Below is a small trained network, with its code and all its weights. Each question gives an input and a class and asks what happens when units are switched off, that is, made to give their printed mean instead of their output.

import numpy as np


def w(rows, s, z=0):
    codes = np.array(rows[::2]) - 128.0
    scale = np.full(codes.shape[1], s)
    scale[-1] = z or s
    return codes * scale


def f(y):
    return y / 2 * (1 + np.tanh(0.7978845608 * (y + 0.044715 * y**3)))


def log_softmax(a):
    a = a - a.max(-1, keepdims=True)
    return a - np.log(np.exp(a).sum(-1, keepdims=True))


def net(x, mask):
    res = np.array(x, float).reshape(1, 8) / 4 @ E
    y = f(res @ A[0][:, :-1].T + A[0][:, -1])
    res = res + np.where(mask, y, B[0][:, -1]) @ B[0][:, :-1]
    return log_softmax(res[-1] @ U[:, :-1].T + U[:, -1])


A, B = {}, {}
E = w([
[124,132,125,128,126,132,134,124,128,125],'x0',
[63,41,102,59,105,190,205,230,216,215],'x1',
[124,132,127,122,127,135,138,122,127,119],'x2',
[186,79,199,229,17,82,216,123,199,78],'x3',
[5,62,45,132,138,2,88,103,186,21],'x4',
[119,126,137,133,136,132,128,135,124,123],'x5',
[129,120,130,126,124,120,122,126,124,138],'x6',
[124,123,130,133,126,131,123,133,122,128],'x7',
],0.0071)
A[0] = w([
[66,53,93,80,107,170,170,225,208,197,95],'N1',
[216,180,204,131,99,194,167,134,87,188,111],'N2',
[151,151,150,109,94,151,147,109,103,173,3],'N3',
[96,173,74,44,178,164,69,134,75,153,32],'N4',
[77,178,52,80,230,160,63,126,105,170,45],'N5',
[162,106,140,174,76,110,169,128,172,113,18],'N6',
[111,125,101,75,209,154,112,133,84,132,16],'N7',
[20,38,55,122,131,37,87,85,207,27,118],'N8',
[68,194,51,46,212,156,51,116,41,182,40],'N9',
[181,70,194,213,60,91,211,108,177,95,34],'N10',
[67,42,97,101,103,183,155,186,217,183,111],'N11',
[178,142,150,122,112,201,131,130,120,152,26],'N12',
[90,56,102,85,114,167,179,200,174,165,90],'N13',
[242,173,217,116,124,253,156,144,99,222,131],'N14',
[175,200,129,208,143,85,58,36,46,49,71],'N15',
[178,103,208,234,27,84,192,125,208,75,33],'N16',
[20,68,51,128,128,38,114,101,174,42,128],'N17',
[171,211,144,207,137,72,57,50,44,55,64],'N18',
[47,110,80,132,125,56,105,118,189,76,82],'N19',
[68,76,110,105,104,158,187,221,177,190,75],'N20',
],0.0055,0.0024)
B[0] = w([
[204,150,204,70,187,39,150,33,106,47,238],'N1',
[114,179,73,200,131,123,191,211,93,206,214],'N2',
[126,118,120,155,127,116,141,142,106,145,137],'N3',
[70,80,84,122,74,176,45,137,197,95,179],'N4',
[77,49,113,114,44,187,54,142,192,95,190],'N5',
[115,70,126,118,96,162,64,134,157,106,153],'N6',
[106,95,108,112,74,162,91,128,158,122,151],'N7',
[155,196,65,213,165,138,185,217,61,242,250],'N8',
[47,40,96,92,31,212,45,151,229,81,209],'N9',
[38,46,76,88,37,232,36,155,215,78,200],'N10',
[195,141,208,75,201,62,137,44,97,79,225],'N11',
[117,166,123,168,148,123,170,160,122,167,154],'N12',
[177,133,194,85,166,45,156,58,104,90,206],'N13',
[121,204,76,232,170,124,184,201,54,232,254],'N14',
[209,133,207,48,202,39,153,40,117,68,207],'N15',
[23,33,76,83,1,239,31,143,209,69,215],'N16',
[131,237,70,223,173,146,207,218,54,231,234],'N17',
[208,138,206,43,188,52,162,37,112,65,206],'N18',
[130,194,105,190,146,155,178,178,82,194,193],'N19',
[195,142,194,71,191,56,147,57,113,71,214],'N20',
],0.0056,0.0087)
U = w([
[132,203,83,222,152,132,174,216,69,220,255],'0',
[196,135,225,53,176,57,145,2,117,58,129],'1',
[47,22,90,99,47,201,79,147,225,85,4],'2',
],0.0094,0.00063)

Each question gives the input, the list of numbers given to net, and the class t.
The units are the neurons (one row each of A and B). Each row of codes is followed by its name. A weight is (code - 128) times the scale printed after its matrix; where a second scale follows, it is the last column's (A, B and U).
mask holds one flag per neuron, in row order. A switched-off neuron (its flag False) gives its mean, the last column of its row in B, instead of its output. The means were averaged over made-up inputs and are rounded, as every weight is.
A unit's drop is (log p(t) with every unit on - log p(t) with that unit switched off) / (log p(t) with every unit on - log p(t) with every unit switched off).
unit that matters most: the unit with the biggest drop
k most important neurons: the k neurons with the biggest drops, biggest first
drop when u is switched off: that unit's drop, to one decimal
input [-2,5,0,8,0,4,4,-1], class 2: 2 most important neurons => [N16; N10]
input [-5,-5,3,7,5,1,0,0], class 2: unit that matters most => N16
input [0,8,2,-8,0,2,6,-1], class 1: 3 most important neurons => [N1; N11; N20]
input [-7,-4,-1,5,0,1,5,1], class 2: 3 most important neurons => [N16; N10; N1]
input [8,5,3,-6,7,4,2,-5], class 0: 2 most important neurons => [N17; N8]
input [8,4,5,1,5,-8,0,-5], class 0: 2 most important neurons => [N8; N17]
input [-6,8,6,7,3,8,6,5], class 1: 2 most important neurons => [N1; N11]
input [-5,2,-4,-1,1,-2,-6,-8], class 1: 4 most important neurons => [N14; N2; N8; N17]
input [-3,8,-1,-8,8,4,-1,8], class 0: 3 most important neurons => [N8; N17; N19]
input [5,-6,7,6,7,1,-1,7], class 0: 2 most important neurons => [N8; N17]
input [-7,-5,1,6,-5,1,2,-8], class 2: drop when N6 is switched off => 0.0
input [-5,3,-4,4,1,4,-3,-3], class 2: drop when N15 is switched off => 0.4
input [1,-5,1,6,3,7,-2,-1], class 2: drop when N16 is switched off => 0.9
input [5,0,-1,-7,-6,2,-4,5], class 2: unit that matters most => N9
